Below are the code and all the weights of a small trained network. Each question names an input and a class and asks about switching units off, where a switched-off unit gives its printed mean instead of its output.

import numpy as np


def w(rows, s, z=0):
    codes = np.array(rows[::2]) - 128.0
    scale = np.full(codes.shape[1], s)
    scale[-1] = z or s
    return codes * scale


def norm(h):
    return h / np.sqrt((h * h).mean(-1, keepdims=True) + 1e-5)


def f(y):
    return y / 2 * (1 + np.tanh(0.7978845608 * (y + 0.044715 * y**3)))


def log_softmax(a):
    a = a - a.max(-1, keepdims=True)
    return a - np.log(np.exp(a).sum(-1, keepdims=True))


def net(x, mask):
    res = np.array(x, float).reshape(1, 4) / 4 @ E
    u = 0
    for l in range(4):
        y = f(norm(res) @ A[l][:, :-1].T + A[l][:, -1])
        res = res + np.where(mask[u : u + 4], y, B[l][:, -1]) @ B[l][:, :-1]
        u += 4
    return log_softmax(norm(res)[-1] @ U[:, :-1].T + U[:, -1])


A, B = {}, {}
E = w([
[19,170,199,244],'x0',
[198,104,177,206],'x1',
[148,199,107,84],'x2',
[159,3,246,91],'x3',
],0.0046)
A[0] = w([
[64,136,106,189,92],'L0N0',
[177,90,191,125,187],'L0N1',
[133,86,135,201,17],'L0N2',
[2,19,116,129,251],'L0N3',
],0.0097,0.0011)
B[0] = w([
[30,170,254,91,224],'L0N0',
[201,29,96,116,221],'L0N1',
[204,199,175,191,178],'L0N2',
[125,228,159,99,253],'L0N3',
],0.0098,0.0034)
A[1] = w([
[89,249,180,18,247],'L1N0',
[155,255,207,150,154],'L1N1',
[108,221,169,48,204],'L1N2',
[109,218,23,111,63],'L1N3',
],0.0058,0.0015)
B[1] = w([
[108,86,87,232,253],'L1N0',
[101,219,105,118,221],'L1N1',
[3,206,83,97,209],'L1N2',
[189,147,140,190,167],'L1N3',
],0.0077,0.005)
A[2] = w([
[1,114,159,123,84],'L2N0',
[97,242,136,25,222],'L2N1',
[50,91,118,52,8],'L2N2',
[15,176,48,195,157],'L2N3',
],0.0085,0.0014)
B[2] = w([
[50,209,94,154,178],'L2N0',
[132,6,220,107,198],'L2N1',
[237,120,121,144,129],'L2N2',
[127,2,155,152,255],'L2N3',
],0.0074,0.0078)
A[3] = w([
[168,59,5,180,107],'L3N0',
[156,128,153,254,123],'L3N1',
[134,95,141,224,106],'L3N2',
[65,162,152,228,3],'L3N3',
],0.0076,0.0034)
B[3] = w([
[147,68,146,123,252],'L3N0',
[174,167,108,51,214],'L3N1',
[111,242,76,8,194],'L3N2',
[140,103,186,72,235],'L3N3',
],0.012,0.0035)
U = w([
[175,221,163,120,154],'0',
[90,166,77,126,63],'1',
[5,173,212,150,178],'2',
[150,192,78,134,92],'3',
[162,17,87,106,181],'4',
[102,177,90,179,2],'5',
],0.016,0.0089)

Each question gives the input, the list of numbers given to net, and the class t.
The units are the neurons (one row each of A and B). Each row of codes is followed by its name. A weight is (code - 128) times the scale printed after its matrix; where a second scale follows, it is the last column's (A, B and U).
mask holds one flag per neuron, layer by layer. A switched-off neuron (its flag False) gives its mean, the last column of its row in B, instead of its output. The means were averaged over made-up inputs and are rounded, as every weight is.
A unit's drop is (log p(t) with every unit on - log p(t) with that unit switched off) / (log p(t) with every unit on - log p(t) with every unit switched off).
The circuit of an input: a set's keep is (log p(t) with only the set's units on - log p(t) with every unit switched off) / (log p(t) with every unit on - log p(t) with every unit switched off). Starting from the 12 units with the biggest drops (on a tie, the unit counted first), units are removed one at a time, each time the one whose removal leaves the highest keep (on an exact tie, the one counted first), for as long as the keep stays at least 0.8.
units of the circuit, in order: the units of the circuit, biggest drop first
k most important neurons: the k neurons with the biggest drops, biggest first
k most important neurons of layer l: the k neurons of layer l with the biggest drops, biggest first
drop when u is switched off: that unit's drop, to one decimal
input [-7,5,5,-6], class 4: 4 most important neurons	(L0N2, L3N0, L3N2, L2N0)
input [-2,-5,1,-1], class 4: units of the circuit, in order	(L0N0)
input [-3,8,-7,-2], class 0: 2 most important neurons of layer 2	(L2N3, L2N1)
input [-3,0,0,-6], class 4: 2 most important neurons of layer 0	(L0N2, L0N3)
input [7,2,2,6], class 0: 2 most important neurons	(L0N1, L0N2)
input [-4,2,7,-5], class 4: 2 most important neurons	(L3N0, L0N2)
input [3,7,-2,8], class 0: 3 most important neurons	(L0N2, L2N3, L2N1)
input [0,-7,7,-4], class 4: 2 most important neurons of layer 0	(L0N3, L0N0)
input [6,3,-6,7], class 0: 2 most important neurons	(L0N1, L0N2)
input [1,6,4,-1], class 3: 2 most important neurons of layer 0	(L0N0, L0N3)
input [-5,4,4,-5], class 4: drop when L0N2 is switched off	0.5
input [8,8,-2,4], class 0: drop when L1N2 is switched off	0.1
